Below are the code and all the weights of a small trained network. Each question names an input and a class and asks about switching units off, where a switched-off unit gives its printed mean instead of its output.

import numpy as np


def w(rows, s, z=0):
    codes = np.array(rows[::2]) - 128.0
    scale = np.full(codes.shape[1], s)
    scale[-1] = z or s
    return codes * scale


def f(y):
    return y / 2 * (1 + np.tanh(0.7978845608 * (y + 0.044715 * y**3)))


def log_softmax(a):
    a = a - a.max(-1, keepdims=True)
    return a - np.log(np.exp(a).sum(-1, keepdims=True))


def net(x, mask):
    res = np.array(x, float).reshape(1, 7) / 4 @ E
    y = f(res @ A[0][:, :-1].T + A[0][:, -1])
    res = res + np.where(mask, y, B[0][:, -1]) @ B[0][:, :-1]
    return log_softmax(res[-1] @ U[:, :-1].T + U[:, -1])


A, B = {}, {}
E = w([
[129,128,127],'x0',
[128,128,129],'x1',
[128,130,127],'x2',
[210,68,73],'x3',
[129,129,129],'x4',
[41,14,95],'x5',
[163,64,252],'x6',
],0.013)
A[0] = w([
[144,122,154,106],'n0',
[54,163,76,127],'n1',
[148,126,49,154],'n2',
[159,190,106,171],'n3',
[138,117,73,240],'n4',
[122,81,112,100],'n5',
[8,116,158,124],'n6',
[13,131,131,254],'n7',
[81,182,175,179],'n8',
[178,95,197,98],'n9',
[229,118,155,99],'n10',
[129,216,177,135],'n11',
[86,148,73,134],'n12',
[183,81,234,170],'n13',
[133,224,176,165],'n14',
[207,129,117,153],'n15',
[103,109,180,88],'n16',
[113,135,92,134],'n17',
[195,150,108,140],'n18',
[160,58,81,8],'n19',
[84,51,170,104],'n20',
[127,156,103,182],'n21',
[105,207,174,178],'n22',
[139,158,69,251],'n23',
[103,115,182,150],'n24',
],0.016,0.005)
B[0] = w([
[131,132,169,147],'n0',
[73,180,153,192],'n1',
[113,121,70,181],'n2',
[135,137,87,189],'n3',
[144,150,96,176],'n4',
[152,77,134,163],'n5',
[111,165,154,216],'n6',
[74,153,152,225],'n7',
[136,78,116,201],'n8',
[133,146,176,202],'n9',
[142,177,169,198],'n10',
[131,90,123,214],'n11',
[100,155,133,178],'n12',
[139,150,248,250],'n13',
[129,74,97,225],'n14',
[143,154,143,180],'n15',
[102,84,221,172],'n16',
[97,143,110,153],'n17',
[119,190,97,177],'n18',
[142,90,102,175],'n19',
[114,106,159,209],'n20',
[121,141,83,158],'n21',
[127,82,80,209],'n22',
[102,133,66,189],'n23',
[133,87,180,180],'n24',
],0.014,0.019)
U = w([
[92,86,74,204],'0',
[107,246,192,169],'1',
[199,40,182,197],'2',
[101,116,196,2],'3',
[176,208,83,35],'4',
],0.013,0.0084)

Each question gives the input, the list of numbers given to net, and the class t.
The units are the neurons (one row each of A and B). Each row of codes is followed by its name. A weight is (code - 128) times the scale printed after its matrix; where a second scale follows, it is the last column's (A, B and U).
mask holds one flag per neuron, in row order. A switched-off neuron (its flag False) gives its mean, the last column of its row in B, instead of its output. The means were averaged over made-up inputs and are rounded, as every weight is.
A unit's drop is (log p(t) with every unit on - log p(t) with that unit switched off) / (log p(t) with every unit on - log p(t) with every unit switched off).
most important unit: the unit with the biggest drop
top k neurons: the k neurons with the biggest drops, biggest first
drop when u is switched off: that unit's drop, to one decimal
input [4,-2,-1,5,-5,0,8], class 1: most important unit : n10
input [-5,-2,2,1,7,1,-3], class 0: top 4 neurons : (n13; n10; n6; n9)
input [-3,3,-7,-2,-6,0,-6], class 0: top 4 neurons : (n13; n10; n23; n9)
input [-1,-8,4,0,3,5,-2], class 1: top 2 neurons : (n14; n22)
input [-2,5,-8,7,4,0,1], class 1: top 2 neurons : (n14; n22)
input [-8,-5,-6,0,-5,-1,-3], class 0: top 2 neurons : (n13; n10)
input [6,-8,5,-8,8,1,2], class 3: top 2 neurons : (n7; n6)
input [1,7,8,0,6,-1,1], class 2: top 3 neurons : (n1; n7; n6)
input [5,7,8,0,-3,-6,2], class 2: drop when n1 is switched off : 0.2
input [-5,-3,5,1,4,-6,-7], class 4: drop when n18 is switched off : 0.3
input [-4,-5,7,-8,5,-5,6], class 2: drop when n9 is switched off : 0.0
